Each row has two labels, one from each of two sets.
[ -3  -7 -16   0  13   4  12  10  -3   8   0  -7   5  13  -3  -9  -3  -3
 -10   5   8  -3   3] => M & ZB
[ -7  -4  -1  -6 -17  -7   2   9   5   5   8  -1  -1   9  -2 -16   8   4
   9  11   6  -4   6] => M & BN
[ -6   5   3 -14  -9  -3   3   4  -2   8   5 -11  -5   3  -6  -5  14   7
   7  12   2 -11  -1] => G & BN
[ -1   6  -8  -5   0 -11   9  -2  -4   9   4 -15  -5   6 -16   5   6   7
   4  17  22  -3   0] => G & Pp
[ -7   2 -18 -17   7 -10  13  -5  -9   9  13 -15  -2  10 -13  -4  17   3
  -6  11  19 -10  -4] => G & ZB
[ -1  -7 -15   1  15   4  12  16  -2   5  10 -11  -4  10  -2 -16   1   1
   7   4  19 -12   1] => M & Pp
[ -6   7  13  -3  -5   6   3  20   4  12   8  -3  -9   6   3 -10  -3 -11
  -2   4   7  -2   0] => F & BN
[ -3 -12  -4  -3  23   2  -7  13  -5 -15   4   0   1   1  -1  -1   5  -1
 -10   1  -9   1   6] => M & ZB
[ -5   1  -6   0  -5  -4   1  11   2  -7   1 -14   5   7  -7 -11  13   2
   8   7  -9   6   0] => M & BN
[ -4   3  -5  -7  -4 -12  -1 -13  -1  19   6  -6  -9   3  -6  -2   7  -3
  -4  -6 -75  -8  -4] => G & ZB
[  1   4 -16  -3  -7  -3  13   0  -6   5   2 -20   4  17 -11 -25  13   9
   1   7   3  -6   3] => B & BN
[ -8  -9 -10  -2  11  10   3  23  -4  -1   2  -6  -1  10  -3 -33   6   7
  14   3   8 -14   8] => M & BN
[ -7   7  -6  -4  -1  -9  12   8  -3   9  22 -13 -10  11 -10 -15  18  11
   6  12  23 -19  -6] => G & BN
[-13  -6  -6 -12 -14  12   6  14  -2  23  11 -10 -15  12  -2 -32  -1   9
  -2  -8  16 -27   0] => V & BN

Each row has two labels, one from each of two sets.
[ -2  -2   3  -1   2   9   1  -3 -10  -2   1 -11   6   0   5  -3   3  -2
  12  14   3   0   0] => <94> & DQ
[ -3   1   0   1   2  -6  -6   9   1  -9   2   9   4   1   3 -12 -13   1
   3  -5  -6   3  10] => <94> & DQ
[-13  -8  -4  -3   2 -14   5   7  -4 -23   4  17 -12   4  -1   3 -25  -1
  -1  -9   6   4   9] => <94> & BH
[-10  -3   0   0  -1  -7  -4  12  -4 -13   5  -2   3  -3   1  -7 -22   0
   6  -4   1   7   7] => <94> & BH
[-14  -6  15   0   2  -9   5   6  14 -18  -1  10 -11   5   0  -2  16  -3
   6  -7   1   5  10] => <89> & BH
[-13 -11  -3  -5  10 -27   3  21  -5 -34   9  28  -8   2  -5  -2 -66  -1
  -4 -26   8   7  20] => <94> & BH
[ -6 -11   0   1   5  -2  -1  10  -2  -6   7  -4   3  -1   0   3 -21  -2
   1 -13   3   0  10] => <94> & BH
[ -2   1  -3  -1   3 -10   0   6  -9 -12  -1   1   0   0  -2  -5 -28   4
   0  -4   2   5   0] => <94> & BH
[  0   5   1  -3  -1  -2  -3   2  -8  -5  -3   6   3  -2  -1 -12 -12   2
   1   5  -3   4  -6] => <97> & DQ
[ -3   3  -1  -3   4  -2  -2  -1   0  -2  -4  14   6  -3   7 -12  12  -3
   2   6  -1  -4  13] => <89> & DQ
[ -8  -7  -3  -3  -1 -17   3  12   3 -14  -1   8   3   4  -5   1 -19   2
   5 -15   5   6  14] => <94> & BH
[ -9  -4  -1  -1   3 -10   5   6  -5 -17  -1  13  -5   9  -2  -2 -15  -4
   1 -10   7   1   8] => <88> & BH
[-12 -14  -1   0   2  -3   6   9 -10 -13   1  -9   1   5  -4   4  -2  -8
   9 -13   8   2   9] => <89> & BH
[ -8 -11   2  -4  10 -11   1  15  -1 -21   9  10  -4  -8   3  -8 -56  -3
 -10  -3   1   3   9] => <94> & BH
[ -3   0   0   4  -2  -5  -5  10  -6  -8   0  -4   5  -3   0 -20 -20   6
   9  -4  -3   8   6] => <97> & DQ
[ -1   0  -3   0   6  -2  -4  -1 -12  -5  -8   7  -2  -3   1  -6  22  -2
   6   6  -1   4   8] => <89> & DQ
[-20 -14   1  -5   8 -11   6  13 -16 -22   3   0  -1   3  -1  -1 -38  -2
   4 -13   1   2   9] => <97> & BH
[ -8  -4  -2   0   2   3   0  10 -16 -12  -1   3   2   1   0  -2 -19  -5
   2   1   7   2   1] => <88> & QM
[ -2   4  -4   0  -1  -2  -6   4   4  -5  -1   6   4  -2  -3 -14 -10   6
   1  -1  -5  -1   3] => <97> & DQ
[ -8   0  -6   6   3  -6   2  14   5 -14   3  13  -5   3  -7  -1 -15  -6
  -5 -17   3   5   3] => <89> & BH
[ -4 -15  -4  -2  13 -11  -3  17 -11 -10  12  -6  -4 -13  -1   6 -32  -3
   5 -23   3   3  12] => <94> & CT
[ -4  -3  -1  -1   3   2   1   9   0  -7   2   5   2   0   2  -4 -16  -6
   0  -1   3   6   3] => <94> & BH
[-11 -14  -1  -7   8  -6  -1  14  -4 -25  13   1   2  -1   2  -8 -42  -5
   5   0   0   8  10] => <94> & BH
[ -3   4   0  -2   0  -5   1   5   0  -7  -5   8   6   0   1 -12  -8  -1
   4   3   4   4   8] => <88> & DQ
[ -8 -18   3  -3   8  -9   0  19 -17 -23  13 -20   4 -11   0  15 -53  -1
  16 -17  11   6  16] => <94> & BH
[ -6   2  -7   1   1  -5  -6   7   8  -7   1  -1   6  -3   3  -6 -10  -2
   5  -1  -1  -2   4] => <94> & DQ
[ -4 -10   1  -4   4  -3  -1  11  -6  -7  10 -19   7  -4   3   5 -35  -1
  11 -15   3   3   5] => <94> & BH
[-5  3  1 -1 -4  5  3 -1  0 -6 -6 18  3 10  0 -7  7 -6 -3 15  4  2 -5] => <94> & DQ
[ -4  -1   2  -6   5  -4  -3   1 -18   3  -3  -2   7  -7   2 -11  -2   1
   9   6   3   0  15] => <94> & DQ
[ -1   6   0   0   5  -2  -5   1  -1  -3  -2  11   1  -4   2 -11  -7  -1
  -5   6  -3  -2   2] => <88> & DQ
[ -4  -3   0 -15   7  -7   0   1 -11 -10   7   8  -6  -6   3   4 -36  -3
  -2  -1   6  -2  -5] => <94> & BH
[  7  -3  -7  -3  10 -16 -10  16  18   8   9   1   4 -21   6  11 -32  -1
  -3 -34   0  -3  26] => <89> & CT
[ -3  -5   0   3   4   0   4   6 -10  -4   4  -8  -1   0   1   6 -28  -4
   5  -7   5   0   0] => <94> & BH
[ -9   9  -1   0   1 -16  -2  10  -1 -18  -3  30   5   0   2 -12 -44   1
  -8   4   1   4   9] => <94> & QM
[ 3  2  1 -6 14 -7 -6  0  3  4  3  4  3 -6  7 -6 -5  0 -2  3 -7 -3 12] => <89> & DQ
[ -3   1  -2   3  -2   2  -8   9   4  -3  -2   6   6  -6   1 -15  16  -4
   6  -7  -1  -6  12] => <88> & DQ
[  3   7  -4   4  -4 -12  -3   9  17   8  -3  -3  18  -5   0 -13   8   2
   0 -14  -5  -3   6] => <94> & DQ
[ -6  -9  -5   3   9  -2   4   8  -4 -15   5  -1  -2  -2  -1   5 -18  -5
   2 -11   6   1   2] => <94> & BH
[ -7  -6   3  -1   0 -10   1  15   1 -17   5   2  -1   1   2  -9 -34  -1
   1  -3  -3   4   6] => <94> & BH
[  0   3  -1   1   4  -1  -7   1 -14  -9   7   3   6  -5  -2 -11 -21   3
   4   5   4   3   5] => <94> & DQ
[ -1  -4  -7  -3   6  -9  -6  16   0  -7  12   0  -1  -4  -3  -1 -25   0
   3 -29   7   6   7] => <88> & CT
[ -4   4   1  -2   5   6  -5   0 -10  -4   4  -8  12  -8   1 -14 -40   1
   2  14  -1   0   2] => <94> & DQ
[ -9  -1   3  -1   0   7  -1   4  -5  -6   2  -3   6   1   4 -18  -4  -4
   3  15  -3   1   0] => <94> & DQ
[  3   7   0  -3   2  -2  -7   1   4   6   0   0   9  -7   7 -16 -10   2
   1   5   0   2  11] => <94> & DQ
[-13 -17   0  -7  10 -13   1  16  -9 -29  11  15  -1  -1   3  -6 -44  -2
   3  -4   3   4  18] => <94> & BH
[ -6  -4  -3  -4   2   0  -5   1 -18  -7   3  -2   4  -1   4  -5  17  -2
  12  -3   7  -2  12] => <89> & DQ
[ -4  -8   1   0   9  -7  -6  14 -20 -22  13  -2  -1  -5   0  -1 -66  -5
   2 -11   8   2   1] => <88> & BH
[ -2 -11  -7   3   9 -18  -4  24   7 -15   8   3  -4  -2  -4   2 -42  -2
 -15 -30   1   4  13] => <88> & BH
[-12  -6  -6   2  -1  -5   3   8 -14 -14  -2  -7   6  -3  -2   1  -5  -5
  11 -12   7   3   5] => <94> & BH
[ -1   2  -2   3   9   0   0  10   7  -8   2   8  13  -5   4  -7 -49  -3
 -10  -4   0   1   7] => <94> & QM
[ -3  -8  -1  -1   1  -6  -3  14  -2 -10   9   0   4  -4   5  -8 -24  -4
   6 -10  -4   0   9] => <94> & DQ
[ -9  -7  -1   0  -1 -10   4   7   1 -17   1   0   0  -1  -4  -2 -36   4
   2   0   3   4   2] => <97> & BH
[-3  6  0 -2  2 -8  5 -9 -7 -3 -8 10  1  2 -4 -9 12  5  5  7  4 10  2] => <97> & DQ
[ -8 -11  -5  -1   8 -10  -6  18  -6 -20  11   3   1  -4   2   3 -42  -7
   2 -18   8   4  14] => <94> & BH
[  0   1   1   3   1  -2   0   4  -7  -4   3 -12   5  -1  -3  -1  -8   1
  -1 -11  -1   3  -4] => <94> & CT
[-12  -4   3  -4   2  -6  -1   5 -31 -19  -3  -5   6   0  -3  -6 -13  -1
  14  16  14   3   3] => <94> & DQ
[ -4  -9   0   3   4   1  -1   9   1 -13   9  -5 -11  -2  -1   1 -19   0
   2  -3  -3   3  -6] => <88> & BH
[ -7   1   1  -5   4  -3  -6   2 -13 -13   1  11   2  -3   3 -16   6  -3
   8   9   1  -1   8] => <88> & DQ
[ -6  -7   1  -3   1  -4  -1  10   7 -13   5   3   3   0   6  -5 -39  -1
  -4  -2   0   0   4] => <94> & CT

Each row has two labels, one from each of two sets.
[-14  -3   0  -2   3   3  -3  -8   1  -3   3  10   0  22   1  -7  -1 -20
   2   3  21   9  -1] => <286> & X
[ -6  -2   3   2  -1   4  -4   0  -2   4  -1   4   1  16   2  -1 -21 -11
   1  -3  -1  -1   0] => <291> & W
[  9 -31   4  -8  -3   2   4  -9   5  14  -1  -2  -2   2   5  11 -47   6
   2   2  -7   7   1] => <290> & W
[ -2  -6  -1   7  -2   5   1  -7  -1   9   5  -2   1   8  -3   5 -45 -14
   1   3  -3 -14  -4] => <291> & W
[-13  -5  -1   5  -2   0  -3 -11  -3   4  -3   6  -6   7   4  -7 -37 -19
   5  -8   8  -4   3] => <285> & W
[ -9  15   0 -15   1   3   0 -23  -4   9   8   2   6   6   1 -10 -12  -9
   4   2  -1 -15  -8] => <286> & W
[ -3  -2   3  13  -3   6  -7 -11  -4   3   5  -2   1  15   5   6 -38 -14
  -4   2   4  -9   1] => <285> & W
[ -5   0   0  -4   4   4  -5  -4  -4  14   7   8   3  13   1  -7 -17  -4
   3   0  -2  -9  -4] => <285> & W
[ -5 -30  -2   0   0   7  -5  -7  -1   4   4   8   1  13   3   0 -47 -17
  -4   0  -9 -11  11] => <285> & W
[ -1   8  -3   5   3   4  -8   0  -6   4   2   7   3   6   0  -8   8   4
  -2  -2  -8 -11   3] => <285> & J
[ -8  27   1  -4   0   6   5 -10  -3   2   4  10  -9   2   2  -9  19   2
   1  -2   7  -5  -3] => <286> & X
[ -9 -23  -1  -9   0   3  -4 -10  -5   6   3   5   3  14   0   1 -28 -10
   0   2  -2  -4   3] => <285> & W
[ -9 -25 -11  -7  -2  -1 -11  -6  -2  11   0  11  -2   4  -2  -2  -9  -9
  -1   2  -3 -17   2] => <285> & J
[ -2  17   0  -3  -6   4   1 -13  -4   7   4 -10  -1   6  -4  -4   1  10
  -1   1  -4  -3  -8] => <286> & W
[  0   5   0   0  -3  -4   2  -6  -3   3   4   0   4   7   2  -1 -28 -18
   6   0  -7 -14  -7] => <286> & W
[  7  16   2   7   0   6  -5  -1   0  10   2  -9   5  11  -3  -1 -16  -5
   1  -3  -9  -5  -1] => <285> & W
[ -3  -5   5  11  -2   0  -2   4  -3  -6  -3   9   3   7   1  -1 -24 -10
   4   0   5   3   6] => <285> & X
[-13   4   2  -2   1   0 -12   4   1 -13  -7   6   1  14  -3  -2 -15 -19
   6  -1  18   9  10] => <285> & X
[-26   1   9   5  -2  -5  -7  -6  -2  -4  -1   7   1  17   4 -10 -18 -24
   3  -1  19   7   1] => <285> & X
[ 0 17 -3 -5 -1  8  4 -8  5 11 11  7  2 16  3 -4 -6 -2  1 -6  4 -3 -6] => <286> & W
[-22  16   3   2  -2   2  -6 -10  -5   8   5   9   0  15  -2 -16  23   3
  -5   0  12   7   5] => <285> & X
[  4 -34   4  -2  -5   5  -5  -7   2  15   7   6  -3  10   2   7 -35  -1
  -4   0  -6  -4   1] => <290> & W
[ -1   9  10   5  -2   3  -2  -7  -4   8  -1  -9   3  12   3   5 -37  -5
   3  -1  -7   4   0] => <285> & W
[-13  -4   3   4 -25  -2 -11   0   1   4  -3  -3   1  13   6  -5 -20 -18
  -1   8  14   4  10] => <291> & J
[  8 -27   6  -1  -8   1  -3  -3   0   9   0 -34  -2  -2   6  16 -38   1
  -2   4   1   5  -3] => <290> & W
[-11  -9   4   8  -6  -5  -4  -1   3   5  -7 -13   0  -8  -1  -3   7   6
  -6   2   9  11   3] => <290> & J
[ -1 -11   3   4   0   4  -4  -5   0   4   6   8   3  21   5   9 -46 -21
   9   2  10   0   5] => <291> & W
[ -6  -6  -1  -9   0   6  -7  -3  -5   6   4   3   8  29   7   1 -39 -16
   6   1 -13  -2   7] => <285> & W
[  1 -13   1  -3  -3   5  -4  -1  -2  11   1  -7   2  12   0   0 -14   1
   1   1 -24  -5   4] => <291> & W
[  4 -12  -2   5  -1   3  -9  -5  -3   4   4   0   1  13   2   9 -68 -25
   1   0   3 -18  -1] => <285> & W
[-12   3   2   6  -5  -4  -9   7  -1   3  -3 -10   0   0  -4  -6   0 -14
   2   1 -16 -12   3] => <285> & J
[  3  22  -6   2  -1  -1  -3  -1   4  12   0 -12  -1  -4  -5  -5  39  13
  -2   3  12   3  -8] => <286> & J
[  9  38  -1   8   7   7   8 -10  -3   6   7   3   4   2   1   2 -21  -7
   5  -3  12  -8 -11] => <286> & W
[  8  -2   2   3   2  17   0  -2  -8  -1   6  14   6   9   1  -5 -41 -23
   1  -1  -6 -20   0] => <285> & W

Each row has two labels, one from each of two sets.
[ 3  1  1 -2 -1  5  5 -2  2 -6  2 -2  1  1  2  4 -4  5 -3 -4 -7 -1 -5] => R & H
[ 4  6  3  1 -2  3  4  5 -4  2 -4 13 11  0 -2 -5  9 -7  5 10 15  3  6] => A & Q
[ -2   5  -4  -1  -4   0  -6   2   1 -10   4  -1   3   1  -2  13 -15   7
  -6  -3  -7   0  -3] => R & U
[-3  7  3 -1 -2  4  8 -1  3 -3  4  1 -1  2  1  6 -5  4  1  0 -4  0 -5] => E & Y
[  3 -12   0  -3   0  -2   8  -2   0  -1   3  -6   0  -1   0   4  -2   6
  -4   1  -6   2  -3] => T & L
[ 0 -2  3  8  4  7 15 -1  2  2  2  2  6 -3  5 -1  3  5 -3 -4 -3  2 -3] => E & H
[ 0  4  5 -3 -1  3 12 -2  3  0  6  1 -1  0  5  3  1  3  1 -3 -3  5 -4] => E & H
[  1   1   0  -2   3   2  -1   2  -1   4  -6  10   5  -2  -5 -12   3  -7
  10   5   8  -2   4] => R & Q
[-2  3  3 -3 -3  0  6  0  3 -6  4  2  6 -2  6 15 -7  7 -3  2 -4  6 -5] => R & L
[  0 -10   4  -2   4   0  10  -5  -1   1   3  -5   0  -1   1   3  -2   5
  -5   2  -6   2  -2] => T & H
[ 6 -3  0 -3 -3 -3  2  1  0 -1 -2  6  5 -2 -6 -2  3 -6 11  7  8  0  4] => T & Q
[-2  4  2 -1  1  6 14 -6  3  6  4  4  1 -1  7  2 -3  6 -1 -2 -6  5 -4] => E & Y
[ 3  6  6  2 -2  6 18  4 -1 -5  5 10 10  2  6 12  7  6 -2  1  4 10 -4] => E & L
[-1  2  1  1 -3 -4  3  1  2 -5  5  0  0 -3  2 12 -6  4  1  2 -1  6 -3] => T & Y
[ 2 -1  5 -2  3  1 16 -2 -1  1  0  6  5 -1  2  6  1  5 -1  7  3 10  2] => T & U
[  5 -10   4  -2  -1  -3   7  -1   1  -6   4  -4   2   2   3   9   2   5
  -7  -1  -5   2  -4] => T & H
[  0   4  -1  -3   0   6  -5  -3   4  -3  -1  -3   2  -1  -2   2 -16   7
  -3   1 -10  -2  -3] => R & L
[-1  5  2  0  4  7 -2 -2  0  3  0 -1  1  2  4 -3 -8  7 -7  1 -7  2  3] => R & U
[ 0  2  3 -2  2  4  5 -1  2 -2  0  2  4  0  0  3 -9  5 -3  6 -3  4  0] => R & Y
[ 1  0  3 -2  2  2  5 -2  1 -3  0  3  6 -2  3  5 -5  5 -3  3  1  4  2] => R & U
[ -2   4  -3  -3   1   2 -12   0   5  -8  -1  -4   1  -3  -3   8 -17   6
  -6   0  -9   0  -1] => R & U
[ 1 -1  3 -1  0  3 11 -2  2 -2  5  0  1  0  4  4 -1  6 -4 -4 -5  2 -5] => E & H
[ 1 -1  2 -4  1  2  1  0 -1 -5  2 -4  3  0 -1  2 -7  7 -5  0 -8 -3 -2] => R & H

Each row has two labels, one from each of two sets.
[  0   1  12   3  -3  11 -14   4   2   9   1  16  -6  -2   1   9  -5   0
  -4  14   5 -24  -2] => K & BR
[  0   9  -8  14 -31   5 -17 -11  -1   5   9  -4  -2 -18   0   3  -2   6
   4   6   7 -16  -3] => N & QR
[ -2  -1   2 -12   7  -3 -25  -9   1   9   9   9   2 -11  -2   4   0   3
  12   4   0  -4  -5] => K & Tg
[-7  0  7 11 16  4 10  3 -3 14  5 -8  0 -3 -7 10 -6 -7 -4 -1  2 -9 -8] => D & QR
[ -4   5  -1  -2 -20 -10 -16  -6  -9   5   7   8 -13   1  -3   3   3  -1
   4   9   8  -1  -2] => K & QR
[ -1  -6   6  -7  15  -7 -11  -3   8   6   5   6   6   5  -5   0   2   1
   8  -1   1   6  -2] => K & Tg
[  1  -6  -1  -8  -7 -13 -14 -10   6  -1   0   8  -4   4  -2  -6   7  -4
   9   0   5  14   2] => K & Tg
[  0  -4  14  -5  25   8  -3  -4  -6   8   0  12   4   0   2  10 -10   6
   1   9   2 -12  -3] => K & Zd
[  3  -4  11   2 -10   5   4  -7   7   3   1   0   3  10  -3   4  -5   6
   3   0   2   6   2] => K & Zd
[ 0 -5 11  0 15  3 -4 -9 -4 12  8  2  0 -2  0  3 -4 15  4  1 -7  1 -5] => K & QR
[ -2  -6  -4  -5  42   3  -5  -5   1  11   1   2  10  -6  -1   4   4  -2
   7   4   1 -12  -3] => K & Tg
[ 1  3 -3 -8 -2 -8 -7 -4 -4  2  5  5 -1 -1 -2  3  7 -1  9  4 -1  2 -7] => D & Tg

Each row has two labels, one from each of two sets.
[ -9  -1  -4   3  -3  -4   7 -10  10  -8   1   8   7  -2  -2   2  -4   7
   7  12   8   2  -8] => HR & Dd
[  4   2  -2   7   7 -12   1  40  -3   2   1   7  11  -3   9   4  -5   9
  24  19   9   1   1] => Jg & Nb
[  0  -4   1  10  -2 -14  -2  33  -9  -2   4   9   8  -2   0   2  11   6
  12  -7  -3   5  -5] => Jg & CJ
[  1  -5   1   0  -4  -9  -1 -44   5  -1  -6   2   4   1  -4   1   5   4
   7 -14  -9   8  -6] => Jg & Dd
[-19 -10   0   3  -4   2   0  23   0   3 -10  -1  -5  -4   0  -3   9  -6
  14  -1   1   4  18] => SN & Nb
[ -4   4  14  -6   6   0   0 -31 -13   1  -8   0   2   5   9  -2   8  -9
  64   2   6  -4 -10] => LH & Nb
[ -7   1  -3  12  -1 -11   0  28   1  -5  27   2   8  -1   3  -4   1  13
  21   3  -2  -2 -17] => HR & CJ
[ -8   0 -14   1  -2 -12  -9  23  15   4   2   2  -8  -2 -15  -9  -1   1
  26  -4  -3  13  -7] => SN & CJ
[ -5  -1  -4   9  10 -14   0  24   0 -11  12   3  11   1  -1  -5   6  12
  41   9  -7   2 -16] => HR & Nb
